Here is a tiny trained network, its code and every weight. The questions are about switching its units off for an input and a target symbol, where a switched-off unit gives its printed mean instead of its output.

import numpy as np


def w(rows, s, z=0):
    codes = np.array(rows[::2]) - 128.0
    scale = np.full(codes.shape[1], s)
    scale[-1] = z or s
    return codes * scale


def softmax(a):
    e = np.exp(a - a.max(-1, keepdims=True))
    return e / e.sum(-1, keepdims=True)


def log_softmax(a):
    a = a - a.max(-1, keepdims=True)
    return a - np.log(np.exp(a).sum(-1, keepdims=True))


def net(x, mask):
    ids = ['αβγδεζθλμπτφψ'.index(c) for c in x.split()]
    T = len(ids)
    res = E[ids] + P[:T]
    u = 0
    for l in range(3):
        r = res
        for j in range(3):
            rows = slice(3 * j, 3 * j + 3)
            q, k, v = (r @ M[l][rows].T for M in (Q, K, V))
            z = softmax(np.where(np.tri(T) > 0, q @ k.T / 3**0.5, -1e9)) @ v
            o = O[l][rows]
            res = res + np.where(mask[u + j], z, o[:, -1]) @ o[:, :-1]
        u += 3
    return log_softmax(res[-1] @ U[:, :-1].T + U[:, -1])


Q, K, V, O = {}, {}, {}, {}
E = w([
[172,101,213,122,199,170],'α',
[191,234,116,103,247,58],'β',
[94,104,208,37,103,84],'γ',
[110,198,34,95,146,102],'δ',
[125,84,47,23,168,180],'ε',
[105,178,188,212,122,87],'ζ',
[78,52,131,133,42,222],'θ',
[216,77,112,165,62,53],'λ',
[185,118,195,78,126,125],'μ',
[135,182,62,195,135,204],'π',
[140,102,75,192,221,3],'τ',
[165,135,199,60,119,91],'φ',
[242,104,83,183,79,114],'ψ',
],0.018)
P = w([
[241,173,129,104,5,165],'0',
[134,137,133,144,117,125],'1',
[129,139,133,141,122,129],'2',
[130,131,132,143,121,129],'3',
[128,128,130,140,121,135],'4',
[124,126,129,142,121,136],'5',
[121,122,135,140,121,138],'6',
[120,118,127,141,127,136],'7',
[122,115,136,138,120,141],'8',
[117,114,130,141,123,144],'9',
[115,114,127,135,126,148],'10',
[118,114,122,134,121,155],'11',
],0.012)
Q[0] = w([
[175,149,123,151,236,127],'0.h1',
[71,40,114,94,134,184],'0.h1',
[34,29,119,38,128,125],'0.h1',
[2,106,151,87,166,62],'0.h2',
[106,135,182,86,75,194],'0.h2',
[138,219,209,16,107,132],'0.h2',
[122,186,195,187,227,127],'0.h3',
[17,182,164,137,254,200],'0.h3',
[177,203,13,203,95,4],'0.h3',
],0.0096)
K[0] = w([
[183,155,161,171,148,136],'0.h1',
[141,88,140,125,197,164],'0.h1',
[141,121,153,100,138,178],'0.h1',
[8,148,96,145,124,50],'0.h2',
[60,110,149,75,112,165],'0.h2',
[115,178,133,83,134,113],'0.h2',
[135,139,170,182,150,134],'0.h3',
[105,87,128,158,193,138],'0.h3',
[135,181,98,141,85,113],'0.h3',
],0.017)
V[0] = w([
[144,118,138,162,132,61],'0.h1',
[119,79,142,90,192,176],'0.h1',
[84,209,43,221,55,50],'0.h1',
[104,155,107,44,61,70],'0.h2',
[162,82,99,127,149,55],'0.h2',
[176,154,169,86,179,160],'0.h2',
[186,103,55,254,133,57],'0.h3',
[199,202,200,142,147,164],'0.h3',
[153,90,146,73,234,202],'0.h3',
],0.0062)
O[0] = w([
[124,132,154,73,115,71,185],'0.h1',
[193,164,109,180,165,167,14],'0.h1',
[6,152,189,13,112,134,255],'0.h1',
[84,110,184,60,161,185,85],'0.h2',
[202,165,118,137,135,102,140],'0.h2',
[149,50,135,248,224,200,127],'0.h2',
[90,166,78,205,69,150,193],'0.h3',
[193,253,107,83,72,159,253],'0.h3',
[45,127,140,70,114,92,44],'0.h3',
],0.0063,0.005)
Q[1] = w([
[157,97,142,136,12,149],'1.h1',
[116,121,70,94,209,122],'1.h1',
[163,114,173,54,86,184],'1.h1',
[230,139,149,248,70,143],'1.h2',
[32,112,118,176,221,131],'1.h2',
[114,88,77,151,131,164],'1.h2',
[114,101,90,155,147,158],'1.h3',
[137,82,27,96,89,79],'1.h3',
[50,166,192,107,231,228],'1.h3',
],0.011)
K[1] = w([
[171,88,205,149,2,144],'1.h1',
[129,147,22,50,193,145],'1.h1',
[201,156,195,31,107,194],'1.h1',
[150,200,161,232,36,106],'1.h2',
[20,62,38,120,145,149],'1.h2',
[154,110,67,97,71,110],'1.h2',
[105,149,50,152,133,137],'1.h3',
[157,67,91,37,108,193],'1.h3',
[30,143,178,231,213,51],'1.h3',
],0.009)
V[1] = w([
[102,156,177,156,49,167],'1.h1',
[128,159,87,165,104,226],'1.h1',
[223,114,238,83,152,173],'1.h1',
[124,123,168,163,174,198],'1.h2',
[149,100,113,43,146,173],'1.h2',
[146,184,131,116,255,98],'1.h2',
[225,116,161,157,96,139],'1.h3',
[139,119,116,125,96,28],'1.h3',
[138,64,99,143,118,153],'1.h3',
],0.0059)
O[1] = w([
[148,114,156,112,194,251,253],'1.h1',
[48,152,90,81,212,193,166],'1.h1',
[138,128,139,159,229,99,162],'1.h1',
[142,140,150,112,144,182,102],'1.h2',
[84,219,146,124,158,205,68],'1.h2',
[36,138,101,2,134,142,70],'1.h2',
[76,164,200,54,151,204,187],'1.h3',
[192,188,135,176,176,186,158],'1.h3',
[175,139,141,28,31,175,66],'1.h3',
],0.0059,0.0064)
Q[2] = w([
[108,157,63,146,138,147],'2.h1',
[198,167,205,129,119,125],'2.h1',
[50,143,136,186,204,116],'2.h1',
[77,22,123,67,171,113],'2.h2',
[106,159,65,134,91,62],'2.h2',
[181,37,154,121,77,171],'2.h2',
[147,241,151,91,169,80],'2.h3',
[9,134,140,106,193,106],'2.h3',
[155,92,127,78,91,171],'2.h3',
],0.012)
K[2] = w([
[103,161,51,161,146,148],'2.h1',
[125,190,247,136,94,135],'2.h1',
[83,135,104,174,166,91],'2.h1',
[146,68,121,70,150,113],'2.h2',
[145,159,102,118,77,97],'2.h2',
[180,129,131,90,140,211],'2.h2',
[133,233,216,148,137,99],'2.h3',
[61,112,179,66,138,93],'2.h3',
[150,124,86,91,119,193],'2.h3',
],0.013)
V[2] = w([
[2,159,169,112,124,112],'2.h1',
[125,107,172,119,70,61],'2.h1',
[96,178,71,157,114,129],'2.h1',
[64,138,82,190,127,127],'2.h2',
[137,154,155,130,77,111],'2.h2',
[105,167,110,102,156,125],'2.h2',
[41,161,136,116,123,148],'2.h3',
[145,99,141,159,238,129],'2.h3',
[129,126,151,69,103,160],'2.h3',
],0.0091)
O[2] = w([
[253,125,124,113,97,219,222],'2.h1',
[154,168,175,99,68,162,62],'2.h1',
[114,168,64,135,131,169,195],'2.h1',
[157,190,129,108,139,90,88],'2.h2',
[161,177,78,158,179,188,250],'2.h2',
[183,124,163,157,119,124,125],'2.h2',
[84,110,163,135,102,10,172],'2.h3',
[178,173,137,116,56,167,168],'2.h3',
[122,181,13,144,128,112,137],'2.h3',
],0.0063,0.0023)
U = w([
[72,63,141,149,73,192,142],'α',
[85,212,111,23,76,161,117],'β',
[182,75,164,133,185,83,145],'γ',
[203,80,110,169,141,102,86],'δ',
[141,128,136,61,41,127,154],'ε',
[219,135,89,105,99,170,63],'ζ',
[128,95,71,57,165,108,254],'θ',
[85,209,219,187,42,152,152],'λ',
[85,157,220,1,187,192,151],'μ',
[168,131,81,165,116,22,138],'π',
[145,124,92,128,78,117,148],'τ',
[164,212,124,79,211,89,49],'φ',
[76,172,76,181,186,167,57],'ψ',
],0.0094,0.0062)

Each question gives the input, a string of symbols that net reads in full, and the target symbol t.
The units are the heads (3 rows each of Q, K, V and O). Each row of codes is followed by its name. A weight is (code - 128) times the scale printed after its matrix; where a second scale follows, it is the last column's (O and U).
mask holds one flag per head, layer by layer. A switched-off head (its flag False) gives its mean, the last column of its rows in O, instead of its output. The means were averaged over made-up inputs and are rounded, as every weight is.
A unit's drop is (log p(t) with every unit on - log p(t) with that unit switched off) / (log p(t) with every unit on - log p(t) with every unit switched off).
The circuit of an input: a set's keep is (log p(t) with only the set's units on - log p(t) with every unit switched off) / (log p(t) with every unit on - log p(t) with every unit switched off). Starting from all 9 units, units are removed one at a time, each time the one whose removal leaves the highest keep (on an exact tie, the one counted first), for as long as the keep stays at least 0.8.
circuit, biggest first: the units of the circuit, biggest drop first
most important unit: the unit with the biggest drop
heads that matter: for each layer, one digit per head in row order, 1 if its drop is at least 0.15 and else 0, layers parted by /
drop of u: that unit's drop, to one decimal
input λ ζ ζ ζ ζ ψ ψ ζ ψ ε ψ ψ, target λ: most important unit : 2.h1
input α ψ ζ ζ α α ζ ζ α, target ζ: heads that matter : 110 / 010 / 101
input ζ φ ζ μ ε φ, target γ: circuit, biggest first : (0.h1, 1.h1, 0.h2)
input θ γ ζ γ ζ ψ ζ ψ γ λ, target θ: circuit, biggest first : (1.h3, 0.h1, 2.h3, 1.h1)
input ζ ζ ζ α α ζ ζ ζ τ α, target δ: heads that matter : 111 / 000 / 000
input μ ζ ψ φ ζ α ψ θ ψ ψ, target μ: circuit, biggest first : (0.h1, 1.h3, 0.h3)
input ζ α ζ ζ ζ λ α ψ θ δ β ψ, target ζ: heads that matter : 011 / 000 / 001
input ζ τ ζ β π λ, target ζ: circuit, biggest first : (0.h3, 0.h2, 1.h3, 2.h3)
input α α α ζ ψ β ψ φ τ ζ α, target ζ: heads that matter : 110 / 000 / 101
input ζ π ψ ζ ζ ψ ψ μ ψ ε τ, target π: heads that matter : 010 / 100 / 000
input θ ζ τ α φ ζ ζ ζ μ α μ, target γ: circuit, biggest first : (0.h1, 0.h2, 1.h3)
input α β λ, target α: circuit, biggest first : (0.h3, 2.h2, 0.h1, 1.h3)
input α ζ ψ φ ζ θ α ψ ψ ψ, target α: heads that matter : 011 / 000 / 010
input ψ ψ α α δ α, target δ: circuit, biggest first : (0.h1)
input γ ζ μ ψ ζ ε θ μ, target γ: heads that matter : 100 / 101 / 100
input β ζ ε γ α π ζ ζ ψ, target β: circuit, biggest first : (0.h3, 1.h2, 0.h1)
input γ ζ ζ λ π μ ε ψ, target γ: circuit, biggest first : (0.h3, 1.h1, 2.h1)
input ψ α ζ φ α π λ, target ψ: heads that matter : 001 / 001 / 101
input α φ ζ ψ ψ β θ ε ζ ψ π τ, target π: heads that matter : 010 / 110 / 100
input ψ π λ ζ ζ ζ ψ ζ α δ, target β: most important unit : 1.h2
input ψ θ λ α ζ τ ψ ψ π ψ, target ψ: heads that matter : 001 / 000 / 101
input β ζ π ψ, target β: drop of 0.h3 : 0.2
input ε ζ ψ ζ ζ π α ζ ε λ, target ε: drop of 1.h1 : 0.1
input θ θ ψ ζ λ, target θ: drop of 2.h2 : 0.1
input ψ ψ α γ ψ ζ θ φ ψ λ, target ψ: drop of 1.h3 : 0.3
